Below is a small trained network, with its code and all its weights. Each question gives an input and a class and asks what happens when units are switched off, that is, made to give their printed mean instead of their output.

import numpy as np


def w(rows, s, z=0):
    codes = np.array(rows[::2]) - 128.0
    scale = np.full(codes.shape[1], s)
    scale[-1] = z or s
    return codes * scale


def norm(h):
    return h / np.sqrt((h * h).mean(-1, keepdims=True) + 1e-5)


def f(y):
    return y / 2 * (1 + np.tanh(0.7978845608 * (y + 0.044715 * y**3)))


def log_softmax(a):
    a = a - a.max(-1, keepdims=True)
    return a - np.log(np.exp(a).sum(-1, keepdims=True))


def net(x, mask):
    res = np.array(x, float).reshape(1, 2) / 4 @ E
    u = 0
    for l in range(3):
        y = f(norm(res) @ A[l][:, :-1].T + A[l][:, -1])
        res = res + np.where(mask[u : u + 4], y, B[l][:, -1]) @ B[l][:, :-1]
        u += 4
    return log_softmax(norm(res)[-1] @ U[:, :-1].T + U[:, -1])


A, B = {}, {}
E = w([
[1,121,128,110],'x0',
[128,156,96,132],'x1',
],0.025)
A[0] = w([
[114,144,8,87,222],'L0N0',
[133,142,201,142,5],'L0N1',
[152,57,140,116,234],'L0N2',
[133,143,168,144,90],'L0N3',
],0.015,0.003)
B[0] = w([
[110,108,1,198,255],'L0N0',
[188,86,103,185,130],'L0N1',
[84,167,63,144,227],'L0N2',
[57,99,151,158,127],'L0N3',
],0.011,0.0048)
A[1] = w([
[170,143,139,175,117],'L1N0',
[112,16,253,58,149],'L1N1',
[177,126,84,103,1],'L1N2',
[132,39,197,212,143],'L1N3',
],0.013,0.0043)
B[1] = w([
[2,148,136,114,235],'L1N0',
[179,151,43,193,254],'L1N1',
[66,117,81,210,169],'L1N2',
[72,106,74,229,203],'L1N3',
],0.0088,0.0035)
A[2] = w([
[96,168,61,176,171],'L2N0',
[124,81,134,153,4],'L2N1',
[101,65,189,157,170],'L2N2',
[102,111,130,7,65],'L2N3',
],0.013,0.0045)
B[2] = w([
[183,14,130,33,253],'L2N0',
[71,243,37,247,120],'L2N1',
[90,221,40,254,141],'L2N2',
[97,201,240,37,129],'L2N3',
],0.0066,0.012)
U = w([
[123,110,119,151,254],'0',
[116,95,35,226,116],'1',
[150,31,114,61,62],'2',
[129,172,200,48,2],'3',
[129,124,255,81,2],'4',
[120,191,188,91,2],'5',
[125,200,212,86,2],'6',
[109,175,191,143,2],'7',
],0.015,0.0064)

Each question gives the input, the list of numbers given to net, and the class t.
The units are the neurons (one row each of A and B). Each row of codes is followed by its name. A weight is (code - 128) times the scale printed after its matrix; where a second scale follows, it is the last column's (A, B and U).
mask holds one flag per neuron, layer by layer. A switched-off neuron (its flag False) gives its mean, the last column of its row in B, instead of its output. The means were averaged over made-up inputs and are rounded, as every weight is.
A unit's drop is (log p(t) with every unit on - log p(t) with that unit switched off) / (log p(t) with every unit on - log p(t) with every unit switched off).
The circuit of an input: a set's keep is (log p(t) with only the set's units on - log p(t) with every unit switched off) / (log p(t) with every unit on - log p(t) with every unit switched off). Starting from all 12 units, units are removed one at a time, each time the one whose removal leaves the highest keep (on an exact tie, the one counted first), for as long as the keep stays at least 0.8.
circuit, biggest first: the units of the circuit, biggest drop first
most important unit: the unit with the biggest drop
k most important neurons: the k neurons with the biggest drops, biggest first
k most important neurons of layer l: the k neurons of layer l with the biggest drops, biggest first
drop when u is switched off: that unit's drop, to one decimal
input [-1,2], class 2: circuit, biggest first => [L2N0; L1N1]
input [-5,-8], class 1: most important unit => L1N3
input [2,2], class 2: circuit, biggest first => [L2N0; L0N2]
input [-3,-2], class 2: 3 most important neurons => [L0N2; L1N0; L0N0]
input [1,-7], class 1: 2 most important neurons => [L1N3; L0N1]
input [3,-2], class 2: 2 most important neurons => [L1N1; L0N0]
input [-3,3], class 2: 2 most important neurons of layer 2 => [L2N0; L2N2]
input [0,-2], class 2: 3 most important neurons => [L0N2; L0N0; L2N0]
input [5,-7], class 1: 2 most important neurons => [L1N1; L2N2]
input [1,3], class 2: 3 most important neurons of layer 1 => [L1N3; L1N1; L1N2]
input [1,-1], class 2: 2 most important neurons => [L0N2; L1N1]
input [-2,2], class 2: drop when L1N1 is switched off => 0.1
input [4,-6], class 1: drop when L2N2 is switched off => 0.2
input [-4,-6], class 1: drop when L1N0 is switched off => 0.1
input [-2,0], class 2: drop when L2N1 is switched off => 0.0
